Each row was made from one walk, in order. Every step used is in the known rows, and no mark comes twice. Write each row's walk.
Each row is shifted at random along 3 fixed directions that mean nothing.
Known rows
rezu-vudi-vinul-tepug-sagu-zogi: [  43  -77   16  141 -147   76 -181 -176 -111 -100  -15 -156   45  -93
 -186  -77 -268  -60   50   58  -48  -55 -187   59  260 -151  -86  125
  -65  145  -62  168   24  116  -32  100  -36 -127  -83   87   57  -38
 -171   25   43  -47  149 -176 -152 -119 -510  393  299 -106  -31  225
  144]
mema-rezu-vudi-vinul-sagu-zogi-tepug-geno-tonim-seboz-gosik: [  29   35  116    4  -13  -68  -53 -193   73   77  136  -41 -112 -123
   70  132  111  159   54 -146   68  -33 -138  -93 -270   89   53   17
    5  -47   76   58 -141  -48   -2  -93  -12 -100  120  -54   47   44
 -193  -15 -121   69  -37  298   29   64    9   97  -64  -15   -6    9
    2]
geno-tepug-zogi-sagu-vinul-rifem: [ -21  -48   49   23  -26 -104  -32 -134   85  121   56   -4  184 -101
   20   45   89   70  -38  -73   15  -69   14  -71 -274   32   -5  -90
   36   18   12   25  -68  -66   59  -52  -32  -37   65  -75    1 -134
 -125  -29   15  141  -69  193   35   23  122  -23 -145  174   18   47
   16]
tepug-geno-zogi-sagu: [ 143  -41  -34  -30   -6   14 -263  122   49 -128    2   19 -116  -30
 -125   64 -137   -8  -63 -206  -10 -263   -6  141   40  133  -51  -15
  197  225  223  251  -76   -2 -135  104   32   40 -199  -55 -144 -291
 -101 -272  116 -144   45   87   81 -201   91  116  119  151   36  210
  132]
rifem-vinul-tepug-geno: [ -69   10  130 -109  176 -104 -159  194  363  155 -241  -63 -248 -171
   60 -116  111  173 -133 -124 -170   50 -410 -203 -354   29   -8   31
  271   53   42  -75   42 -112    2   89  101 -257  -63 -104 -229 -184
   87  -82 -225  122 -301  136   58  241   98 -521 -152   98  -30  257
  -72]
seboz-mema-rifem-vinul-rezu-vudi: [ 111   55   17  -56   37   44 -101 -107   64  -99   33  -27  -32   29
  -46  -65 -167   56  118 -111  -26  -42 -129   70  196   15  -83   79
   89  -26   40   87    5   -1  -18   51  -24  -71  -69  -49 -118  -19
   67  -56 -147  -54  -15  -99  -63  -50 -209  259  140 -166   -3   52
   22]
vudi-rifem-vinul-rezu-seboz: [ 283  -16  241 -324  162  -11 -164  -71   98  -52  126  -40 -344  -32
  141  196   18  196   84 -179  -35  -93   -6  130  -92  360   58   53
  295    2  307   36 -157  -92   33    9   53  178  -96 -271 -155  -87
  -19 -321 -175   14  169  208  212 -146  156 -491   13  393   96 -166
 -174]
gosik-seboz-mema-rezu-vudi-rifem-vinul-sagu-tepug-geno-zogi: [  94   37  131   36   92  -83   61 -213   46   74  223  -22  -96  -27
  104  151  139  119   18 -221   59  -23  -26   -7 -255   72  129  -40
  -32 -217   75   44 -249  -68   56 -170  -20 -136  224  -96   63  113
  -91    4   28   87  -54  243  -23   44   81  131 -126   82    2 -113
  -86]
mema-rezu-seboz-gosik-marani-tonim-tepug-geno-zogi-sagu: [  -3   -3   36   69  126  -97  -57   84  242  106  -56   28   -3  -99
  -13  -36  122  154    3 -240  -37  -56 -336 -132 -358   20   90  -90
  112  -35   86  135  -59  -72  -66 -106   27 -275   57  -64  -81 -112
  -12  -37  -22   93 -317  225   -3  158  -40  -11 -161 -299  -38  184
    9]
geno-tepug-zogi-sagu: [ -90  -81  -16   77  -15  -64 -154   61  189   84 -102   32  195 -105
  -92  -12  -10   11 -139  -85  -63 -121 -118  -77 -184  -19  -16  -95
   68  106    3  114  -50  -29  -22   29   -4 -135  -14  -15  -67 -241
 -100  -62  114   79 -159   81    0   41   57   57 -115   29    5  183
   85]
tepug-sagu-zogi-geno-tonim-seboz-mema-rezu: [  -4   36  -31  173 -116 -102  241 -185 -212   29  275  -16  -61    1
  154  222  225  -31   -9  -65  227    4  130  -11 -223   -1   64  -47
 -279 -139  -79   37 -171   -9   12 -272 -148   75  276   89  261  228
 -196  107  213  -78   51  280  -41  -87  237  350 -169   72   -1 -105
   31]
geno-tonim-marani-rezu: [-270    6  -12  246  -25  -73  239 -169   67  192 -158  -12  397  -52
   50  -71  158  -44   31   67 -100   99  -66 -258 -189 -217   15  -68
 -274  -82 -318  -13 -101   35   99 -226 -127 -251  328  163  137   18
  -41  251   61  135 -219   39 -220  230 -111  121 -194 -224  -58  174
   15]
sagu-zogi-tepug-geno-tonim-seboz-mema: [  11  -49    1  -12   -6  -22 -126   71  109  -11   39  -17  -27  -57
    3   84   -7   21  -18 -130   93 -126   13    3 -189  105  -19  -65
   88   56  125  118 -240   -6 -105   56   15    8  -87   -1  -53 -145
 -184 -123   77  -67  -13  113   64 -120  202  175  -36   97   20   73
   78]
rezu-seboz-gosik-marani-sagu-tepug-vinul-rifem: [  58  -87  -38  151  -19   27 -110  -80    6  -84  -86  -90  158  -91
 -182 -263 -176  -33  160  -21 -118   11 -335    6  145 -165  -67  126
   14    6   -6  139    1   64  -50   35   -3 -258  -85   43  -77 -109
   -9   61  -73  -24  -88 -252 -149  -25 -536  409  222 -466  -80  278
  104]
tonim-marani-zogi-geno: [ 120   21 -107  164  -80  -10  268  -91 -409 -111  291  -21   88  127
   36  152   63  -60  102   18  245  -52  244  104   92  -30   63  -43
 -284   16  -80  145  133   70  -47 -202 -135  198  120  103  340  268
  -79   93  396 -126  216   72  -68 -270   -2  420   62  -48   27   -1
   30]
vudi-rifem-vinul-sagu-tepug: [  63  -49  119 -152   15   97 -301  -24  231  -94 -129  -92 -152  -76
 -108 -179 -326   31   30 -133 -181  -93 -158   98  222   61 -158  176
  260   72  106  134  -81   11  -58  199   50  -61 -241  -68 -257 -325
   11 -226 -312   11   10 -163  -10  -68 -319  -26  250  239  -15  217
   43]
sagu-tepug-zogi-geno-tonim-marani-rezu-seboz-mema-rifem: [  -5  -39   53   89   50 -117  114 -116   62  113  108   -6   70  -50
   70   82  125  108   90 -221  126  -67 -115  -46 -315   -8   41 -119
  -41  -92   33  140 -182  -62  -47 -199 -107  -66  143  -29   59   36
 -138   46   58   35 -167  259  -35    2   72  161 -120  -94   -7   -9
    0]
rifem-vinul-tepug-sagu-zogi: [ -29  -29  100 -104   84  -43 -239  130  294   48 -182 -115 -249 -170
  -15 -136  -61   79  -85 -115 -127  -13 -342  -90 -143  -18  -76  107
  252   87   60   16  -43  -62  -47  154   86 -184 -166  -70 -249 -247
   32 -104 -223   54 -186    1   16   97  -65 -208    3  101  -62  330
   32]
rezu-vudi-rifem-sagu: [ 124  -29   -1   28  -85   14   57 -289 -230  -54  217   12   29   -1
   54   92   34  -24   66   39   -7   65   87  120  131   55   39   17
 -150  -30  -32   38  -33   10   97  -23 -119   36  117  -22  162  154
  -66   19  119    4  182   65  -19 -181 -111  146   85  -15   67 -165
  -20]
vudi-vinul-rezu-seboz: [ -55  -31   15  202 -117   20  113 -266 -218  -18   16 -107  150   -8
  -17   30  -30  -85   58  174  -39  113  -87  -37  148 -157    8  168
 -304  -12 -231  -31   84  117  125 -196 -118  -45  216  123  249  228
 -105  168  128   25  168 -106 -159   17 -321  199    4  -59   -2  -43
   -9]
vudi-rifem-sagu-zogi-geno: [  57  -70  -47   -2   -5   51  -89  -61  -22  -89   97    1 -112  -41
  -11  -27 -158  -77  -16  -90  -21  -45   49  138  148   34  -82  147
   32   29   36  132  -79   11   11   94  -68    6  -83  -13    9 -139
  -26  -99   34  -16   95   58    1 -188 -126  175   62  177    9   73
   76]
geno-zogi-sagu-tepug-vinul: [ -81  -61  -86  217 -206   18  -15 -170 -120  -64    7  -40  295   19
 -166  -48 -166 -181  -45   29   18 -102   53   81  181 -152  -77   23
 -206  120 -138  146  -32  117   10  -29 -117  -15   24  147  124  -54
 -161   25  193  -30  109 -106 -134 -122 -197  531   63   44  -25  149
  194]
zogi-geno-tonim-rezu: [ 121   58  -73   54 -155   62   17 -116 -171 -154  147   41  222  159
  -33  150 -105  -54  107  -79   75 -184  281  146  261  127  -31  -30
  -99  138  -12  197   15   89  -82  -79  -83  219  -28   65   90  -19
  -63 -159  175 -142  224  -94  -20 -310   47  326  157  210   68   87
  105]
mema-rezu-vudi-rifem-vinul: [  52   35   95  -19   30   34  -47 -229   53  -13    4  -38  -20   -4
  -28   10 -105   56   35  -97  -25  -34 -121   61  142   -1  -19   36
    5   -4    0  106  -77   19   43  -33  -67 -119   47  -56   -7   41
    7  -52 -119   45   31   54  -64    7 -301   87   90  -49   -7  -17
   18]
marani-sagu-vinul-tepug-zogi-geno-tonim-rezu-vudi: [ 158   -4   26   44 -165   87 -245 -131  -61 -188   49 -106  114   55
 -204  -15 -318    0  199 -201    5 -236  -48  174  360   -8 -128   92
   67  260   72  366  -38   80 -190   79  -32   62 -208   46  -80 -215
 -125 -150  -36 -159  158 -228 -111 -269 -313  551  416   36  -11  369
  232]
vudi-rifem-vinul-sagu-tepug-zogi-geno-tonim: [-158  -18  126   80   61 -204  264 -261   85  326   99   30    9 -170
  304   98  408  113 -112   15  -26  190  -10 -263 -596   37  109  -68
 -155 -184 -176 -213  -47 -142  298 -202 -150 -159  411  -55  222   85
  -77  166  -11  295 -154  478   13  247  303 -402 -495  339   18 -115
 -165]
rezu-seboz-gosik-tonim-marani-zogi: [ 132  -18 -109  140  -13   50   19  -58 -159 -140   70  -42   65   21
  -75  -84  -73  -66  179   45   49   26  -68   34  148  -45   13   39
 -102   29    0  111   10   95  -61  -13  -20  -61  -33   77  103   48
  -20   64  141  -81   65 -177  -75 -138 -293  387  181 -423  -32  182
   78]
rifem-vinul-tepug-zogi-geno-tonim: [ 166   47  -35  120 -169   17   73 -205 -278 -146  151  -45  127  155
  -30   60  -82  -56   45   12   94  -76  108  114  213   14  -29   -4
 -199  224 -127   56  182  103    2  -87 -144  213   25   82  207  151
  -81  -39  223  -85  266 -120  -33 -244   12  214   85  211   49  121
  105]
geno-zogi-sagu-tepug-vinul-rezu: [  47  -45   46   21  -96  -39  -44 -131  -47   -8  136  -33  160    8
  -35  138  -59  -15   14  -97   41 -169  124   83  -27   43    3  -21
  -25   68   37  125 -101    7   14  -81  -39  120   -1  -24   34  -74
 -146 -100   95   18  129   96   -1 -135   64  193  -37  313   22   51
   63]
mema-rezu-seboz-gosik-tonim-marani-zogi-tepug: [ 174   21  -47   79  -13   80  -76  -39  -59 -171   89  -28  107  112
 -154  -69 -231   24  171 -123   82 -124 -123  107  248  -26   -3    5
  -13   78   57  242  109   88 -173  -45  -14   -6 -105   24   34   32
    5  -51   56  -55   47 -191  -69 -164 -352  510  207 -335  -30  218
  120]
zogi-sagu-vinul-rezu: [  38    3   38  -20  -96    6  -24 -132  -68  -43  139  -35  106   31
    3   26  -48   19   58  -50   10  -23  100   53   59    8    0  119
  -23  -27   -1    0  -24    5   20  -71    8   83   -2  -11   13   23
  -37  -27 -126   30   91   -8  -20  -58  -38  200   -7  155    5   15
   25]
vinul-rezu-vudi-rifem-sagu-tepug-zogi-geno-tonim-marani-dulub: [  10  -84 -115  331 -246    8  227 -421 -365  -33  169  -89  552    8
  -51   72  -75 -159  166   30   12   37   62   75  244 -239  -41   11
 -428   73 -324  256 -116  115   56 -279 -249  -18  208  172  332  178
 -135  175  334   -9  167  -63 -293 -277 -421  625  165  -90    4  143
  156]
tonim-tepug-zogi-sagu: [ 184    0   63 -116  -13  -73  -97  124    4  -20  175  -15 -185  -28
   49  249   92  138  -96 -144  160 -181   96   77 -205  267   67 -210
  180   45  215  130   15  -64 -129   27   56  140 -115 -142  -21  -40
  -96 -257  163  -51   67  205  159 -240  272 -105   -4  338   83    3
  -36]
vudi-rifem-vinul-sagu: [  68    1   41    7  -59   58  -30 -171  -75  -95   13  -64  -76   -2
  -11  -61 -137  -46   13   37  -92   26   -3   66  226   16  -81  137
  -46   24  -74   30   69   50   63   19  -76    1   21   20   40  -26
   -1  -52  -44  -12  145 -101  -64  -97 -232   64  118  165   15   68
    1]
vudi-rifem-sagu-zogi-tepug-vinul-rezu-seboz-dulub: [  74 -153   -6   18  -19   56 -279  -39   63 -136  -63 -101  -24 -115
 -142 -136 -301  -75  -20  -95 -134  -36 -294  154  241  -22 -131  195
  125  133   58  227  -80   39  -27  118  -30 -117 -180  -26 -138 -217
  -55 -174  -27  -20   85  -94  -47 -236 -367  255  151  -27  -13  172
  124]
sagu-tepug-zogi-geno-tonim-seboz-gosik-marani: [ -70  -45   61   -5  167 -165   21  114  339  248   -4   24   57 -224
  154   51  299  183  -59 -177   48  -29  -96 -236 -685  119  132 -159
  173 -166  141  -47 -353 -127   28  -68  106 -227   41 -124  -87 -162
  -81  -43  -86  176 -327  397  116  169  290 -306 -334   53  -33  102
  -68]
rifem-vinul-sagu-tepug: [ 109   50   74 -103 -110   12    9 -179 -123  -89  171  -60 -106   76
   49    6  -26   27  101  -63   40   19   54  112  136   50  -18  117
  -41   -8   -3  -45   54    0  -15  -23  -24  193  -23  -15    2  130
   -5  -41 -144  -15  135 -103   18 -124   19  100  126  221   11  -35
  -10]
marani-zogi-geno-tonim-seboz-gosik-rezu-vudi-rifem-vinul: [ 203   18  -33  116   13   62   -5 -218 -116 -169  164   12   42   87
  -22   35  -94  -29  139 -105   85 -122   90  111  174  122   10   29
  -89   84   64  236  -34   74   33  -10 -104   48   26   26  140  -51
 -100  -91  143  -82  227   -1  -33 -266 -125  401  136  -54   27  116
   90]
zogi-sagu-tepug-geno-tonim-rezu: [   1  -13  -73  169 -308   28   57 -229 -243  -97  128  -32  305  106
  -86  112 -121 -126   54  -49   89 -124  171  130  245  -67  -57  -32
 -258  104 -157  199  -82  118  -82 -155 -149  135   43  168  175   77
 -174  -27  190 -121  180 -146 -146 -293 -132  595  195  209   26  114
  190]
vinul-tepug-sagu-zogi: [-232  -90  -74  243  -89  -43   -2   31   66  122 -195 -128  135 -176
  -94 -176  -80 -111  -78  101 -118  111 -304 -187  -62 -354 -107   90
 -133   46 -277   28   -5   28    3  -25  -42 -296   46  163   47  -65
  -43  239   71   66 -206 -112 -228  168 -343  185  -22 -164 -109  349
  126]
gosik-seboz-mema-rezu-vudi-vinul-sagu-tepug-zogi-geno: [ 268   21   65   62   -8   70 -189  -79  -55 -194  264  -56  -70   81
 -139   76 -237   91   70 -252  106 -227   -6  193  191   86   50   49
   82  -40  208  254   -7   48 -164   -4   56  -25  -83  -63  -13   30
  -95 -155   38  -90  129  -90  -41 -206 -216  572  214    5   11   93
   57]
vinul-rifem-sagu-zogi: [  20   13  -41   11  -26  -99  243 -224 -200   86  278    7  -29  -35
  220  106  229  -18   71   55   69  166  170  -29 -155  -19   16   37
 -176 -124 -125 -133   13  -93  148 -130 -121   79  201  -36  169  204
   33  174   85  106   30  191    2  -34  162  -13 -174  103   13 -119
  -70]
rezu-seboz-gosik-marani: [  26  -41  -96  129   26   -6   41  -30  -44  -18    0    5  180  -68
  -35 -113   71  -20   86   56  -31  114 -168  -61  -53  -79   79   61
  -83  -84  -22  -55  -74   44   33  -66   31 -186   40   26   44   85
    9  111   57   20  -91  -75  -39   33 -210  129  -18 -489  -37   13
    3]
sagu-zogi-tepug-geno: [  47  -44  -28   67  -74  -47   98  -98 -207    1  212  -15   21   34
   40  179   52  -25  -12  -39  220  -58  120   71  -80  -12   47  -75
 -142   47  -10   56  -15   19  -14  -84  -91  132   48   26  214  184
 -153   31  239  -26  163  152   13 -200  123  245  -56  175   20  -92
   67]
rezu-vudi-rifem-sagu-zogi-tepug-geno-tonim: [  82 -100   10  -12  -32   33 -242 -166   78  -39   30   18   68  -95
  -67    2 -147    6   23 -130 -102 -120  -65   93   66   78  -60   -5
   94  168   90  214 -157   -6  -11  168  -74 -114  -89  -55  -64 -231
 -123 -149   31   13   40   66    1 -168 -129  202  118   44   46  144
  119]
zogi-geno-tonim-marani-rezu-vudi: [ -84   10 -102  270  -92  -10  169 -200 -130   18   40   46  451   40
  -28  -18   59  -54  107    9  -38   -3   50  -70   44 -130   32  -34
 -279   38 -209  130   19   74   25 -172 -139 -123  216  151  193   88
  -64  153  198   12  -39    0 -181  -20 -152  395  -18 -311    8  148
   77]
zogi-tepug-geno-tonim-rezu-seboz-mema-rifem: [  96    7   21  -18  -30  -28 -122  -14   84  -38   21   34   49   25
  -26  103  -33   99   37 -188   24 -160 -101   37  -50  150  -22 -131
   88   92  101  204    3  -18 -132  -35  -63    4  -24  -45  -56  -90
  -90 -184   86  -86  -41   38   28 -153  103  181   44   23   68   60
   42]
seboz-gosik-rezu-vudi: [ 255   23  -16  -39   25   66 -117  -91  -55 -139  165   16   75   50
  -70   44 -109   64  162 -122   66 -118   14  127  169  125   59  -23
  104  -12  189  119  -83   37  -51   69   85   15 -138  -81  -48   -8
  -12 -131  -44  -47  146  -76   34 -234 -160  226  210 -144   11   -2
   45]
sagu-zogi-geno-tepug: [  65  -20  -61   45 -101   -5  113 -165 -226  -51  288   45  143  110
   17  158   -1  -57   88  -83  211 -108  283  142   22   32   25  -12
 -163   31    2   82  -73   32   -3  -99  -95  279   34   36  201  117
 -161    7  221  -23  210  117   42 -225  174  297   -1  186   38 -159
   71]
geno-tonim-seboz-rezu-vudi: [ -57  -41   79 -156  160   47 -491  229  603   15 -350   -7  -52 -212
 -127 -178 -165  121   22 -240 -285 -170 -327 -100  -96  143 -116   48
  470  103  279  230 -419  -63 -145  263  190 -316 -287 -112 -546 -582
  -18 -286 -377   -5 -319  -22   46  128  -96 -154  127 -233  -23  340
   80]

Write each row's walk
[ 121   35   47  -30  -25 -119  121 -308 -134   43  325   17  -34   23
  138  216  131   82   91 -193  124  -75   91   75 -119   69   24  -31
  -92  -46   10  105    0  -96   59 -148 -162  109  167 -103  131  172
  -41    1   94   48   50  306   10 -103  157  215  -91  177   36  -77
  -15]
mema-rifem-sagu-zogi-geno-tepug-vinul-rezu-vudi
[  93  -17  -43   26 -147   -2  -34 -135 -154 -125  206  -24  -59   50
   33  121  -16  -63   34 -153  125  -95   72  147   90   74  -30   39
 -116   67   27  159 -184   36  -88  -56 -104  176   -7   52   57   66
 -174 -109  129 -117  170   37   13 -339  145  409   67  175   33   11
  146]
rifem-sagu-zogi-tepug-geno-tonim-seboz-rezu
[ 217    3   57   39  -34  -21  -83  -37  -76  -79  196  -89  -64  -69
    6  159   44  108   10  -55   97  -80  -32    8 -106  168  109  -33
   44  -37  143   96  -78   27  -41  -45   86  -11  -27  -69   75   72
 -159 -132   93  -24  143   93   53 -200  -72  100   59   35   37   69
  -21]
tonim-seboz-gosik-rezu-vudi-vinul-tepug-zogi-sagu
[ 163    2 -113  180  -82   -2   66 -168 -190 -162  110  -72  143   -1
  -37  -92  -38 -104  109  -47   19  -30   21   70  134  -16  -74   56
 -107   55  -43  187   24   68  -10  -47  -92  -40    2   60   56  -59
   -7  -45  118  -97   96  -80 -104 -273 -192  487  143 -149  -32  326
  133]
tepug-vinul-rifem-sagu-zogi-geno-tonim-seboz-gosik-marani-dulub
[  23  -68  -28  211 -125   36  -31 -320 -130  -52   77  -53  185  -40
  -81  -65 -167  -76   75  -27  -40  -25 -123   52  202 -110  -69   98
 -184   73 -139  179 -104   87   91  -42 -168 -104   79  105  133    6
 -185   47   66    4  158  -12 -173 -203 -357  413  120  -58   -1   83
  162]
seboz-rezu-vudi-rifem-vinul-tepug-sagu-zogi-geno-tonim
[ 166   36    8 -140  -72   31 -198  -75   71 -143   86  -13 -140   60
  -44  101 -233   24   70 -319   71 -282   48  197  215  138 -155  -22
  163  168  139  327  -88  -14 -197   73  -86  132 -195  -68 -154 -203
  -13 -294  -30 -137   49  -14   15 -305   -3  371  236  305   17  257
  171]
mema-rifem-sagu-zogi-tepug-geno-tonim-rezu
[-175 -131   14  100  213  -33 -384  252  611  140 -352  -14  178 -277
 -176 -295 -114  111  -58 -291 -272 -169 -468 -228 -297 -112  -39   -7
  338   36  142  316 -305  -80  -99  162  137 -619 -156  -46 -412 -572
    7  -79 -197  117 -543   28 -139  233 -305  198  -36 -432 -103  605
  140]
gosik-marani-zogi-sagu-tepug-geno-tonim-seboz-rezu-vudi
[ -90  -64 -102  336 -167  -64  165 -263 -151   51   21  -84  545  -56
  -74  -72   66 -104   85   48   20   99 -123 -116  -70 -246   25  -16
 -322  -22 -268   88  -94   99   55 -258 -102 -168  205  158  227   83
 -131  207  188  104  -51  -75 -217  -39 -293  517  -29 -314  -63  211
  135]
geno-tepug-zogi-sagu-vinul-rezu-seboz-gosik-tonim-marani-dulub
[   1    9  -20  219 -153  -45  159 -216 -227  -11   98  -48  305   58
   -9   43   37  -40   63   88   36  -51  106  -64   13  -76    3 -108
 -291  101 -208  117  207   66    9 -149 -177    9  218  134  266   83
 -116  118  290   -9   95  -40 -156  -78  -48  428  -24  -20   15  226
   56]
geno-tonim-marani-zogi-tepug-vinul-sagu
[ -42   -8  181   54  226 -114  108  -84  210  233    1  -19   63 -164
  182  -38  292  232   56  -29 -117   94 -164 -290 -490   57  171 -108
   55 -269   10  -46  -61 -105  180 -118   22 -364  270 -113  -11   14
   15  100 -160  260 -238  298  -55  253  -61 -265 -299 -218   -8   38
 -202]
gosik-marani-tonim-seboz-rezu-vudi-vinul-rifem
[  25   -1  -17  159  -40  -61   78 -245  -74   46   65  -14  180  -68
   75  210  115  -19  -46   -8   62  -64   75  -30  -66   75   29 -108
 -147   97  -89  133 -112   42  112 -105 -157 -120  168    9  190   15
 -113  -56  269    0  112  196  -62 -165  -22  107  -78  156   48   97
   60]
tepug-zogi-geno-tonim-rezu-vudi-rifem-vinul
[-183  -15  -32  122  -13 -115   -6   19  197  182 -140  -59   93 -206
   11  -44  121   20 -119  -40  -60    8 -142 -196 -337  -68  -70  -63
   33    0  -99   54  -65  -43   18  -23   -4 -280   62   24  -24 -191
  -70   11   52  110 -247  191  -62  126  -12  -55 -129   84  -28  238
   36]
tonim-tepug-geno-zogi-sagu-vinul-rifem
[  68   28  103 -173  123  -33 -173   63  286   32   -8   40  -45  -88
   46  -97   15  203  120 -250 -132 -140   -7  -55 -229  200  -43   24
  338   12  218  115  -70 -125  -77   97   77  -67 -112 -147 -266 -393
   31 -196 -310   64 -206  190  103   80  150 -156  -10   82   12  258
  -44]
zogi-geno-tonim-marani-sagu-vinul-rifem
[ 155  -35   84   55  -21   -4 -121 -168  -15  -70  174  -31  -68  -12
  -34   79  -41   82   89 -197  107 -173  -34   59  -78  124   57  -23
   18   28  170  232 -108    8  -33   -1  -26    8    0  -21   56 -101
 -228 -107    3  -26  116  113    7 -179  -49  383  115   57   10  118
   80]
marani-zogi-sagu-tepug-geno-tonim-seboz-gosik-rezu-vudi-vinul
[  24  -28   -7   86 -103  -41   42 -301 -118   30  103  -54   57  -84
   81  232   66  -61   49  -75   42  -56   81   35   -4   32  -28  -48
 -151   63  -74  182 -311   26   43  -90 -161  -68  132   36  129  -11
 -157  -37  195  -57  115  161  -94 -211  -60  229   82  192   26   87
  103]
tepug-geno-tonim-rezu-vudi-rifem-sagu-zogi
[ 170   19   87  -57   10    9 -158  -23   87 -112   -8  -73 -171  -40
  -36  -28  -37   84  122 -249   31 -180  -76   51  -73  146  -16   15
  174   15  235  172 -304   20 -141   32   66  -26 -123  -27 -161 -233
 -135 -208 -188 -147   -7   33   43 -111   -1  183  202   18  -34  236
   90]
tepug-geno-tonim-seboz-gosik-marani-sagu-vinul
[ 287   64   63 -160   63    9 -214   47  144 -107   60  -38 -215  -28
    5  -57  -95  146   60 -127  -51 -125  -61   45   10  299  -44  -93
  340   -2  224   89  151  -27  -96  233  118  -41 -241 -156 -212 -246
   87 -323 -184    6   29  -68  116 -215  -34  -82  173  212   30  294
  -24]
seboz-gosik-tonim-tepug-vinul-rifem-sagu
[ 321    7   36  -14  -17   93 -119 -260 -215 -242  344  -52 -109   92
  -43   90 -190   -1  173 -146   84 -138  149  258  341  124   21  123
    3  -54  178  198 -122   59  -25   22  -12  101  -53  -80    8   96
  -78 -138   29  -75  324  -99  -21 -379 -218  512  269   23   33  -48
   53]
gosik-seboz-rezu-vudi-vinul-rifem-sagu-zogi
[-277  -39 -114  311  -68  -18   18 -250  107  138  -99  -17  333 -183
  -37 -223  -18  -75   -3   72 -171  144 -250 -211   -9 -239 -105  135
 -212  -63 -320   57    7   44  169   -1 -139 -439  201  154   86  -69
  -65  221   -4  195 -177    7 -249  107 -407  372  -87 -292  -51  202
  116]
seboz-rezu-vudi-vinul-rifem-sagu-zogi-geno-tonim-tepug
[  51    1  -94  199 -244   83  -42 -160 -134 -157   13 -121  203   35
 -158  -69 -245 -133  157  -73  -15  -92  -28   69  317 -145 -133   98
 -165   74 -121  218 -161  141 -158  -83  -36   -9  -58  192   37  -26
 -123    4   38 -157   85 -336 -205 -201 -372  611  356  -17  -51  323
  210]
vinul-sagu-tepug-geno-tonim-seboz-gosik-rezu
[ 133  -17   67  -86   86 -117   -6   66   88   72  185   14  -71 -103
  139   92  245  178   79 -224   62  -29   -5  -91 -474  180  118  -87
  158  -78  203   50 -137 -147  -50  -73   91   32    9 -137  -76 -103
  -69  -81  -63   64 -131  293  125  -50  345  -91 -141   27    2   84
  -62]
vinul-sagu-zogi-tepug-geno-tonim-seboz-gosik-marani-dulub
[  15    2   29  -31  -37   12 -208  -20  224  -75  -63  -67    3  -38
  -50  -40 -187    2   26 -159  -74 -156  -85   11   49   66 -155   41
  126   65   43  198 -159    4 -111   79  -33  -72 -102   -4 -189 -265
  -52 -174  -86  -68  -78  -79  -47  -64  -36  344   48   86  -10  312
  108]
geno-tonim-seboz-mema-rifem-sagu-zogi-tepug-vinul-rezu
